Below are the code and all the weights of a small trained network. Each question names an input and a target symbol and asks about switching units off, where a switched-off unit gives its printed mean instead of its output.

import numpy as np


def w(rows, s, z=0):
    codes = np.array(rows[::2]) - 128.0
    scale = np.full(codes.shape[1], s)
    scale[-1] = z or s
    return codes * scale


def f(y):
    return np.maximum(y, 0)


def softmax(a):
    e = np.exp(a - a.max(-1, keepdims=True))
    return e / e.sum(-1, keepdims=True)


def log_softmax(a):
    a = a - a.max(-1, keepdims=True)
    return a - np.log(np.exp(a).sum(-1, keepdims=True))


def net(x, mask):
    ids = ['αβγδεζηθλμξπστφψ'.index(c) for c in x.split()]
    T = len(ids)
    res = E[ids] + P[:T]
    u = 0
    for l in range(3):
        q, k, v = (res @ M[l].T for M in (Q, K, V))
        z = softmax(np.where(np.tri(T) > 0, q @ k.T / 4**0.5, -1e9)) @ v
        res = res + np.where(mask[u], z, O[l][:, -1]) @ O[l][:, :-1]
        u += 1
        y = f(res @ A[l][:, :-1].T + A[l][:, -1])
        res = res + np.where(mask[u : u + 4], y, B[l][:, -1]) @ B[l][:, :-1]
        u += 4
    return log_softmax(res[-1] @ U[:, :-1].T + U[:, -1])


Q, K, V, O, A, B = {}, {}, {}, {}, {}, {}
E = w([
[64,251,172,118],'α',
[169,70,100,127],'β',
[100,131,54,181],'γ',
[196,109,91,139],'δ',
[193,140,109,147],'ε',
[145,137,166,91],'ζ',
[177,100,107,127],'η',
[109,239,100,134],'θ',
[139,86,138,102],'λ',
[175,126,126,118],'μ',
[172,169,157,114],'ξ',
[185,149,126,134],'π',
[123,194,58,191],'σ',
[165,120,125,106],'τ',
[96,203,94,146],'φ',
[166,97,115,117],'ψ',
],0.011)
P = w([
[253,115,160,146],'0',
[192,144,113,180],'1',
[137,117,79,57],'2',
[140,166,113,191],'3',
[100,123,59,41],'4',
[104,187,107,200],'5',
[78,134,28,16],'6',
[168,165,125,188],'7',
],0.013)
Q[0] = w([
[93,96,21,2],'0.h0',
[177,152,109,89],'0.h0',
[111,122,78,41],'0.h0',
[191,162,141,133],'0.h0',
],0.015)
K[0] = w([
[10,169,51,147],'0.h0',
[96,212,138,150],'0.h0',
[35,185,53,133],'0.h0',
[173,186,196,131],'0.h0',
],0.012)
V[0] = w([
[164,254,110,87],'0.h0',
[91,238,80,183],'0.h0',
[85,205,201,87],'0.h0',
[127,145,193,67],'0.h0',
],0.0092)
O[0] = w([
[139,9,127,254,255],'0.h0',
[61,100,62,195,90],'0.h0',
[48,40,135,114,16],'0.h0',
[94,9,239,78,103],'0.h0',
],0.0078,0.0043)
A[0] = w([
[52,48,15,142,2],'0.n0',
[124,53,201,111,205],'0.n1',
[164,169,181,1,39],'0.n2',
[51,58,225,127,45],'0.n3',
],0.0044,0.0038)
B[0] = w([
[159,149,143,38,251],'0.n0',
[139,17,142,114,206],'0.n1',
[93,178,157,51,180],'0.n2',
[139,254,89,158,144],'0.n3',
],0.0065,0.0024)
Q[1] = w([
[124,101,10,37],'1.h0',
[87,63,67,59],'1.h0',
[123,116,97,90],'1.h0',
[111,111,205,159],'1.h0',
],0.012)
K[1] = w([
[35,147,45,135],'1.h0',
[2,108,65,128],'1.h0',
[45,108,47,113],'1.h0',
[152,111,217,122],'1.h0',
],0.0083)
V[1] = w([
[196,159,40,222],'1.h0',
[127,249,138,53],'1.h0',
[147,238,89,236],'1.h0',
[138,116,188,2],'1.h0',
],0.0083)
O[1] = w([
[143,131,254,26,254],'1.h0',
[192,204,25,85,109],'1.h0',
[114,112,137,9,154],'1.h0',
[222,206,67,220,133],'1.h0',
],0.0087,0.0082)
A[1] = w([
[59,92,115,196,49],'1.n0',
[205,4,140,153,253],'1.n1',
[91,83,253,34,139],'1.n2',
[173,251,140,121,137],'1.n3',
],0.0045,0.0059)
B[1] = w([
[184,118,129,78,143],'1.n0',
[51,254,195,182,208],'1.n1',
[21,115,71,73,246],'1.n2',
[248,22,35,80,206],'1.n3',
],0.0047,0.013)
Q[2] = w([
[101,26,3,175],'2.h0',
[103,111,194,198],'2.h0',
[86,114,156,190],'2.h0',
[56,59,34,71],'2.h0',
],0.0073)
K[2] = w([
[80,107,1,175],'2.h0',
[125,114,182,184],'2.h0',
[112,93,152,169],'2.h0',
[58,58,43,95],'2.h0',
],0.0081)
V[2] = w([
[164,140,164,246],'2.h0',
[70,111,238,225],'2.h0',
[254,171,157,155],'2.h0',
[152,86,101,230],'2.h0',
],0.005)
O[2] = w([
[130,147,129,175,31],'2.h0',
[77,107,140,180,19],'2.h0',
[151,254,139,143,220],'2.h0',
[158,139,117,190,1],'2.h0',
],0.0076,0.0055)
A[2] = w([
[102,221,162,131,255],'2.n0',
[59,54,220,66,131],'2.n1',
[116,209,155,156,232],'2.n2',
[120,86,185,254,125],'2.n3',
],0.0072,0.0068)
B[2] = w([
[87,55,233,135,186],'2.n0',
[167,136,34,214,253],'2.n1',
[104,81,187,187,187],'2.n2',
[66,234,72,2,170],'2.n3',
],0.0075,0.03)
U = w([
[50,197,80,101,78],'α',
[220,220,34,101,36],'β',
[158,190,31,35,82],'γ',
[115,152,190,12,114],'δ',
[110,60,210,78,220],'ε',
[131,215,70,190,73],'ζ',
[182,131,140,119,176],'η',
[124,24,121,249,90],'θ',
[248,127,16,240,3],'λ',
[161,35,214,195,173],'μ',
[42,127,221,110,140],'ξ',
[99,12,252,123,191],'π',
[180,67,53,127,132],'σ',
[176,63,166,213,173],'τ',
[156,28,125,193,217],'φ',
[208,122,107,160,174],'ψ',
],0.0041,0.005)

Each question gives the input, a string of symbols that net reads in full, and the target symbol t.
The units are the heads (4 rows each of Q, K, V and O) and the neurons (one row each of A and B). Each row of codes is followed by its name. A weight is (code - 128) times the scale printed after its matrix; where a second scale follows, it is the last column's (O, A, B and U).
mask holds one flag per unit, layer by layer, with each layer's heads first. A switched-off unit (its flag False) gives its mean, the last column of its rows in O or B, instead of its output. The means were averaged over made-up inputs and are rounded, as every weight is.
A unit's drop is (log p(t) with every unit on - log p(t) with that unit switched off) / (log p(t) with every unit on - log p(t) with every unit switched off).
The circuit of an input: a set's keep is (log p(t) with only the set's units on - log p(t) with every unit switched off) / (log p(t) with every unit on - log p(t) with every unit switched off). Starting from the 12 units with the biggest drops (on a tie, the unit counted first), units are removed one at a time, each time the one whose removal leaves the highest keep (on an exact tie, the one counted first), for as long as the keep stays at least 0.8.
circuit, biggest first: the units of the circuit, biggest drop first
unit that matters most: the unit with the biggest drop
k most important neurons: the k neurons with the biggest drops, biggest first
k most important neurons of layer l: the k neurons of layer l with the biggest drops, biggest first
input θ γ σ α σ δ γ η, target θ: unit that matters most => 2.n1
input η ξ γ μ τ, target γ: circuit, biggest first => [1.h0; 0.h0; 2.h0; 2.n0]
input β ξ π ξ γ δ, target β: circuit, biggest first => [0.h0; 1.h0]
input γ ζ δ ε η, target γ: circuit, biggest first => [1.h0; 0.h0; 2.h0]
input λ β τ π, target λ: circuit, biggest first => [0.h0; 1.h0]
input β π φ ψ, target β: circuit, biggest first => [0.h0; 1.h0]
input ψ δ δ φ σ α γ, target γ: circuit, biggest first => [2.n0; 2.n2; 2.h0]
input θ γ β θ δ τ, target θ: circuit, biggest first => [2.n1; 0.h0; 1.h0; 2.h0]
input τ ε β ε δ, target δ: circuit, biggest first => [2.n1; 0.h0]
input π δ π η ε γ ζ μ, target π: circuit, biggest first => [2.n1; 2.n3]
input β β ε φ, target β: circuit, biggest first => [0.h0; 1.h0]
input σ ζ ψ α β ψ, target σ: 2 most important neurons => [2.n1; 1.n2]
input τ σ ξ, target σ: 3 most important neurons of layer 2 => [2.n1; 2.n3; 2.n0]
input π λ λ σ η π, target π: 3 most important neurons => [2.n1; 2.n3; 2.n0]
input θ β λ α λ δ η, target α: unit that matters most => 2.n3
input δ η δ ζ π ψ, target δ: circuit, biggest first => [0.h0; 1.h0; 2.n1]
input γ μ ζ ψ θ δ θ ε, target γ: 3 most important neurons of layer 2 => [2.n1; 2.n0; 2.n2]
input ζ τ δ π θ β, target ζ: 2 most important neurons => [2.n3; 0.n1]
input ζ η ζ θ, target ζ: 2 most important neurons of layer 2 => [2.n3; 2.n1]
input μ η π γ λ, target γ: unit that matters most => 0.h0
input τ ξ ε θ ξ α λ, target α: 2 most important neurons => [2.n3; 0.n0]
input σ γ τ γ ζ φ λ δ, target σ: 2 most important neurons => [2.n1; 1.n2]
input ξ β ζ β, target ξ: 2 most important neurons of layer 2 => [2.n3; 2.n1]
input λ ξ γ β, target λ: 2 most important neurons => [0.n2; 1.n3]
